Below are the code and all the weights of a small trained network. Each question names an input and a target symbol and asks about switching units off, where a switched-off unit gives its printed mean instead of its output.

import numpy as np


def w(rows, s, z=0):
    codes = np.array(rows[::2]) - 128.0
    scale = np.full(codes.shape[1], s)
    scale[-1] = z or s
    return codes * scale


def norm(h):
    return h / np.sqrt((h * h).mean(-1, keepdims=True) + 1e-5)


def f(y):
    return y / 2 * (1 + np.tanh(0.7978845608 * (y + 0.044715 * y**3)))


def softmax(a):
    e = np.exp(a - a.max(-1, keepdims=True))
    return e / e.sum(-1, keepdims=True)


def log_softmax(a):
    a = a - a.max(-1, keepdims=True)
    return a - np.log(np.exp(a).sum(-1, keepdims=True))


def net(x, mask):
    ids = ['ζθμξτφ'.index(c) for c in x.split()]
    T = len(ids)
    res = E[ids] + P[:T]
    u = 0
    for l in range(3):
        r = norm(res)
        for j in range(3):
            rows = slice(4 * j, 4 * j + 4)
            q, k, v = (r @ M[l][rows].T for M in (Q, K, V))
            z = softmax(np.where(np.tri(T) > 0, q @ k.T / 4**0.5, -1e9)) @ v
            o = O[l][rows]
            res = res + np.where(mask[u + j], z, o[:, -1]) @ o[:, :-1]
        u += 3
        y = f(norm(res) @ A[l][:, :-1].T + A[l][:, -1])
        res = res + np.where(mask[u : u + 8], y, B[l][:, -1]) @ B[l][:, :-1]
        u += 8
    return log_softmax(norm(res)[-1] @ U[:, :-1].T + U[:, -1])


Q, K, V, O, A, B = {}, {}, {}, {}, {}, {}
E = w([
[113,167,156],'ζ',
[197,185,166],'θ',
[132,119,9],'μ',
[127,189,143],'ξ',
[138,94,50],'τ',
[76,63,44],'φ',
],0.013)
P = w([
[92,91,105],'0',
[219,65,185],'1',
[51,254,39],'2',
[60,72,107],'3',
[213,48,141],'4',
[9,145,82],'5',
[46,37,105],'6',
[210,71,83],'7',
],0.0077)
Q[0] = w([
[200,110,113],'L0H1',
[63,148,146],'L0H1',
[79,149,161],'L0H1',
[82,148,150],'L0H1',
[25,52,80],'L0H2',
[123,134,145],'L0H2',
[15,141,106],'L0H2',
[253,74,76],'L0H2',
[56,142,192],'L0H3',
[81,143,158],'L0H3',
[98,146,132],'L0H3',
[36,197,113],'L0H3',
],0.016)
K[0] = w([
[149,98,178],'L0H1',
[106,165,86],'L0H1',
[102,169,131],'L0H1',
[107,167,111],'L0H1',
[20,79,14],'L0H2',
[136,115,130],'L0H2',
[13,131,158],'L0H2',
[204,164,62],'L0H2',
[190,114,248],'L0H3',
[175,114,189],'L0H3',
[159,116,151],'L0H3',
[209,84,179],'L0H3',
],0.015)
V[0] = w([
[73,63,164],'L0H1',
[126,149,114],'L0H1',
[162,139,123],'L0H1',
[176,102,146],'L0H1',
[71,145,144],'L0H2',
[161,136,110],'L0H2',
[4,152,168],'L0H2',
[95,84,167],'L0H2',
[93,136,129],'L0H3',
[189,118,125],'L0H3',
[98,132,128],'L0H3',
[87,136,130],'L0H3',
],0.013)
O[0] = w([
[2,137,216,101],'L0H1',
[156,146,103,177],'L0H1',
[165,101,111,96],'L0H1',
[135,69,136,10],'L0H1',
[73,157,133,153],'L0H2',
[172,112,101,146],'L0H2',
[5,190,154,169],'L0H2',
[43,156,203,16],'L0H2',
[114,102,164,174],'L0H3',
[147,180,65,48],'L0H3',
[120,103,159,184],'L0H3',
[114,94,173,178],'L0H3',
],0.0098,0.0012)
A[0] = w([
[92,245,63,253],'L0N1',
[136,120,136,90],'L0N2',
[45,230,111,18],'L0N3',
[73,186,221,49],'L0N4',
[25,85,118,88],'L0N5',
[205,30,210,203],'L0N6',
[199,129,90,125],'L0N7',
[170,69,163,76],'L0N8',
],0.012,0.0021)
B[0] = w([
[118,192,134,254],'L0N1',
[132,126,128,122],'L0N2',
[217,114,183,236],'L0N3',
[123,206,172,164],'L0N4',
[85,115,61,241],'L0N5',
[253,170,166,239],'L0N6',
[90,166,179,188],'L0N7',
[175,135,145,169],'L0N8',
],0.021,0.0064)
Q[1] = w([
[137,6,151],'L1H1',
[127,110,127],'L1H1',
[157,134,78],'L1H1',
[101,172,149],'L1H1',
[183,165,149],'L1H2',
[109,126,131],'L1H2',
[153,112,101],'L1H2',
[85,14,37],'L1H2',
[103,2,98],'L1H3',
[110,126,72],'L1H3',
[141,121,170],'L1H3',
[129,130,106],'L1H3',
],0.02)
K[1] = w([
[38,50,239],'L1H1',
[119,103,147],'L1H1',
[156,101,116],'L1H1',
[144,159,100],'L1H1',
[157,129,76],'L1H2',
[131,141,149],'L1H2',
[93,74,92],'L1H2',
[11,32,150],'L1H2',
[174,164,5],'L1H3',
[168,155,149],'L1H3',
[105,115,97],'L1H3',
[148,153,119],'L1H3',
],0.018)
V[1] = w([
[76,61,247],'L1H1',
[137,139,136],'L1H1',
[126,100,148],'L1H1',
[1,151,210],'L1H1',
[50,163,120],'L1H2',
[113,190,74],'L1H2',
[22,127,160],'L1H2',
[154,195,60],'L1H2',
[68,83,191],'L1H3',
[212,222,84],'L1H3',
[157,177,137],'L1H3',
[75,78,168],'L1H3',
],0.012)
O[1] = w([
[181,3,101,2],'L1H1',
[97,125,157,137],'L1H1',
[148,104,94,97],'L1H1',
[201,43,218,52],'L1H1',
[128,203,86,109],'L1H2',
[101,197,177,179],'L1H2',
[146,194,23,55],'L1H2',
[92,174,221,211],'L1H2',
[180,248,80,64],'L1H3',
[20,17,193,237],'L1H3',
[57,115,155,176],'L1H3',
[189,217,84,65],'L1H3',
],0.011,0.0088)
A[1] = w([
[94,90,105,117],'L1N1',
[115,157,97,74],'L1N2',
[47,153,170,255],'L1N3',
[124,123,118,25],'L1N4',
[164,185,168,192],'L1N5',
[128,94,6,171],'L1N6',
[121,57,81,27],'L1N7',
[127,119,117,66],'L1N8',
],0.021,0.0017)
B[1] = w([
[180,53,119,150],'L1N1',
[178,140,116,136],'L1N2',
[85,121,216,252],'L1N3',
[148,124,128,121],'L1N4',
[66,75,130,189],'L1N5',
[6,60,184,149],'L1N6',
[142,74,193,143],'L1N7',
[132,128,131,122],'L1N8',
],0.024,0.014)
Q[2] = w([
[155,122,101],'L2H1',
[189,13,33],'L2H1',
[174,235,85],'L2H1',
[129,197,155],'L2H1',
[119,168,215],'L2H2',
[27,114,16],'L2H2',
[229,40,44],'L2H2',
[131,87,33],'L2H2',
[164,99,80],'L2H3',
[140,7,166],'L2H3',
[45,192,113],'L2H3',
[134,135,193],'L2H3',
],0.015)
K[2] = w([
[97,140,128],'L2H1',
[10,104,114],'L2H1',
[169,241,188],'L2H1',
[158,165,136],'L2H1',
[110,114,176],'L2H2',
[199,240,115],'L2H2',
[176,137,2],'L2H2',
[150,149,79],'L2H2',
[134,106,175],'L2H3',
[75,156,220],'L2H3',
[112,98,23],'L2H3',
[135,172,128],'L2H3',
],0.02)
V[2] = w([
[155,138,137],'L2H1',
[108,132,120],'L2H1',
[137,149,129],'L2H1',
[50,132,102],'L2H1',
[209,115,4],'L2H2',
[75,168,135],'L2H2',
[79,8,144],'L2H2',
[106,146,123],'L2H2',
[146,61,131],'L2H3',
[67,188,94],'L2H3',
[189,98,167],'L2H3',
[203,139,182],'L2H3',
],0.015)
O[2] = w([
[160,105,134,123],'L2H1',
[110,146,128,127],'L2H1',
[159,130,148,120],'L2H1',
[65,184,115,132],'L2H1',
[35,7,241,3],'L2H2',
[211,173,143,156],'L2H2',
[121,50,22,182],'L2H2',
[163,140,143,134],'L2H2',
[172,70,196,115],'L2H3',
[106,179,17,147],'L2H3',
[129,101,219,113],'L2H3',
[87,141,203,116],'L2H3',
],0.012,0.023)
A[2] = w([
[46,81,155,6],'L2N1',
[131,142,6,231],'L2N2',
[114,167,180,173],'L2N3',
[74,174,99,52],'L2N4',
[216,189,99,102],'L2N5',
[130,133,131,72],'L2N6',
[203,122,193,206],'L2N7',
[119,142,135,157],'L2N8',
],0.023,0.0021)
B[2] = w([
[56,40,157,225],'L2N1',
[130,3,100,232],'L2N2',
[157,50,140,246],'L2N3',
[174,153,33,249],'L2N4',
[67,17,108,255],'L2N5',
[125,123,133,125],'L2N6',
[252,181,29,226],'L2N7',
[145,111,117,156],'L2N8',
],0.023,0.008)
U = w([
[249,66,153,203],'ζ',
[118,83,2,96],'θ',
[127,3,209,150],'μ',
[63,209,90,39],'ξ',
[129,165,179,252],'τ',
[47,97,170,48],'φ',
],0.011,0.0019)

Each question gives the input, a string of symbols that net reads in full, and the target symbol t.
The units are the heads (4 rows each of Q, K, V and O) and the neurons (one row each of A and B). Each row of codes is followed by its name. A weight is (code - 128) times the scale printed after its matrix; where a second scale follows, it is the last column's (O, A, B and U).
mask holds one flag per unit, layer by layer, with each layer's heads first. A switched-off unit (its flag False) gives its mean, the last column of its rows in O or B, instead of its output. The means were averaged over made-up inputs and are rounded, as every weight is.
A unit's drop is (log p(t) with every unit on - log p(t) with that unit switched off) / (log p(t) with every unit on - log p(t) with every unit switched off).
The circuit of an input: a set's keep is (log p(t) with only the set's units on - log p(t) with every unit switched off) / (log p(t) with every unit on - log p(t) with every unit switched off). Starting from the 12 units with the biggest drops (on a tie, the unit counted first), units are removed one at a time, each time the one whose removal leaves the highest keep (on an exact tie, the one counted first), for as long as the keep stays at least 0.8.
circuit, biggest first: the units of the circuit, biggest drop first
unit that matters most: the unit with the biggest drop
top k neurons: the k neurons with the biggest drops, biggest first
top k neurons in layer l: the k neurons of layer l with the biggest drops, biggest first
heads that matter: for each layer, one digit per head in row order, 1 if its drop is at least 0.15 and else 0, layers parted by /
input τ μ ζ, target μ: unit that matters most	L0H2
input τ τ θ, target μ: heads that matter	010 / 010 / 101
input μ τ φ φ θ φ, target ξ: heads that matter	010 / 100 / 000
input φ φ φ ξ μ μ θ τ, target ζ: heads that matter	111 / 010 / 010
input μ φ φ, target ξ: heads that matter	000 / 100 / 000
input τ ξ φ, target μ: top 4 neurons	[L0N5 L1N3 L0N1 L0N6]
input τ φ θ, target μ: top 2 neurons	[L0N5 L0N7]
input φ μ μ μ τ μ φ, target φ: heads that matter	000 / 001 / 010
input θ ζ ξ ξ θ ζ, target φ: heads that matter	111 / 011 / 000
input μ θ θ, target ξ: top 3 neurons	[L0N3 L0N6 L0N7]
input μ μ θ μ φ, target ζ: top 4 neurons in layer 0	[L0N6 L0N1 L0N5 L0N8]
input θ ζ ξ φ ζ θ φ ζ, target ζ: top 2 neurons	[L0N6 L0N5]
input τ ξ μ φ τ φ, target μ: heads that matter	010 / 011 / 100
input ξ ζ ζ φ φ μ θ, target ζ: circuit, biggest first	[L0N6]
input τ φ τ, target μ: top 2 neurons	[L0N5 L0N6]
input θ φ φ, target φ: heads that matter	001 / 111 / 001
input μ φ φ φ φ τ, target ξ: top 2 neurons in layer 0	[L0N5 L0N3]
input ξ ζ ξ τ μ τ, target τ: heads that matter	111 / 100 / 010
input τ τ ξ, target μ: heads that matter	010 / 011 / 101
input μ μ μ, target ξ: top 3 neurons	[L0N3 L1N3 L0N6]
input ζ μ φ μ ζ τ, target ζ: unit that matters most	L0H3
input ξ φ μ τ φ θ, target τ: top 2 neurons	[L0N6 L2N2]
input θ θ ζ, target φ: top 2 neurons	[L1N3 L0N5]
input ξ φ ξ, target τ: heads that matter	100 / 000 / 000
input φ τ φ μ, target φ: top 2 neurons in layer 0	[L0N1 L0N5]
input ξ τ τ μ ξ θ, target τ: top 2 neurons	[L1N3 L0N3]
input φ φ μ μ, target μ: unit that matters most	L0H1
